Below is a small trained network, with its code and all its weights. Each question gives an input and a class and asks what happens when units are switched off, that is, made to give their printed mean instead of their output.

import numpy as np


def w(rows, s, z=0):
    codes = np.array(rows[::2]) - 128.0
    scale = np.full(codes.shape[1], s)
    scale[-1] = z or s
    return codes * scale


def f(y):
    return y / 2 * (1 + np.tanh(0.7978845608 * (y + 0.044715 * y**3)))


def log_softmax(a):
    a = a - a.max(-1, keepdims=True)
    return a - np.log(np.exp(a).sum(-1, keepdims=True))


def net(x, mask):
    res = np.array(x, float).reshape(1, 3) / 4 @ E
    y = f(res @ A[0][:, :-1].T + A[0][:, -1])
    res = res + np.where(mask, y, B[0][:, -1]) @ B[0][:, :-1]
    return log_softmax(res[-1] @ U[:, :-1].T + U[:, -1])


A, B = {}, {}
E = w([
[190,101,32,194,77,137],'x0',
[40,95,84,9,57,62],'x1',
[5,86,136,216,132,95],'x2',
],0.015)
A[0] = w([
[169,150,8,163,102,101,126],'n0',
[102,92,72,44,88,98,137],'n1',
[86,196,255,79,143,123,143],'n2',
[176,77,37,193,69,113,118],'n3',
[154,154,213,207,140,198,162],'n4',
[63,129,142,206,74,119,73],'n5',
[164,80,48,184,53,154,123],'n6',
[172,168,194,242,159,169,120],'n7',
[93,136,225,73,218,114,114],'n8',
[109,47,83,165,157,120,100],'n9',
[46,64,162,209,178,92,45],'n10',
[146,76,188,134,159,173,132],'n11',
[240,224,114,22,99,197,3],'n12',
[102,130,245,118,163,91,115],'n13',
[54,79,81,55,78,56,167],'n14',
],0.011,0.0041)
B[0] = w([
[85,86,132,57,190,112,191],'n0',
[97,191,69,162,57,99,212],'n1',
[70,104,130,97,209,183,214],'n2',
[52,58,145,90,155,176,201],'n3',
[89,198,66,183,99,139,223],'n4',
[178,120,210,119,97,75,183],'n5',
[101,67,95,73,203,206,197],'n6',
[99,221,49,166,87,82,238],'n7',
[140,102,91,61,178,173,208],'n8',
[143,79,197,97,132,103,164],'n9',
[253,74,210,139,65,77,210],'n10',
[122,137,121,117,102,154,163],'n11',
[250,103,213,153,94,86,253],'n12',
[129,81,110,78,191,164,191],'n13',
[133,192,71,192,106,100,240],'n14',
],0.011,0.02)
U = w([
[82,236,33,162,98,115,254],'0',
[79,96,119,68,249,177,23],'1',
[214,130,254,130,104,97,176],'2',
],0.012,0.002)

Each question gives the input, the list of numbers given to net, and the class t.
The units are the neurons (one row each of A and B). Each row of codes is followed by its name. A weight is (code - 128) times the scale printed after its matrix; where a second scale follows, it is the last column's (A, B and U).
mask holds one flag per neuron, in row order. A switched-off neuron (its flag False) gives its mean, the last column of its row in B, instead of its output. The means were averaged over made-up inputs and are rounded, as every weight is.
A unit's drop is (log p(t) with every unit on - log p(t) with that unit switched off) / (log p(t) with every unit on - log p(t) with every unit switched off).
The circuit of an input: a set's keep is (log p(t) with only the set's units on - log p(t) with every unit switched off) / (log p(t) with every unit on - log p(t) with every unit switched off). Starting from the 12 units with the biggest drops (on a tie, the unit counted first), units are removed one at a time, each time the one whose removal leaves the highest keep (on an exact tie, the one counted first), for as long as the keep stays at least 0.8.
circuit, biggest first: the units of the circuit, biggest drop first
unit that matters most: the unit with the biggest drop
top k neurons: the k neurons with the biggest drops, biggest first
drop of u: that unit's drop, to one decimal
input [3,6,7], class 2: top 4 neurons	(n10, n5, n7, n9)
input [6,-7,8], class 2: circuit, biggest first	(n10)
input [-4,-3,5], class 2: top 2 neurons	(n10, n6)
input [-5,8,-8], class 0: top 2 neurons	(n1, n14)
input [5,1,5], class 1: top 4 neurons	(n12, n6, n3, n0)
input [6,-7,-7], class 0: top 2 neurons	(n7, n4)
input [2,1,-3], class 2: top 2 neurons	(n2, n8)
input [7,6,1], class 1: top 3 neurons	(n6, n3, n0)
input [-7,8,2], class 0: top 2 neurons	(n14, n1)
input [3,-4,5], class 2: top 3 neurons	(n10, n5, n14)
input [7,6,0], class 1: top 4 neurons	(n6, n3, n0, n7)
input [0,6,-8], class 2: top 2 neurons	(n12, n7)
input [1,4,-6], class 2: top 2 neurons	(n12, n7)
input [6,-2,-6], class 1: unit that matters most	n6
input [4,-3,8], class 2: drop of n10	0.1
input [4,-1,3], class 1: drop of n12	0.3
input [3,1,4], class 2: drop of n5	0.1
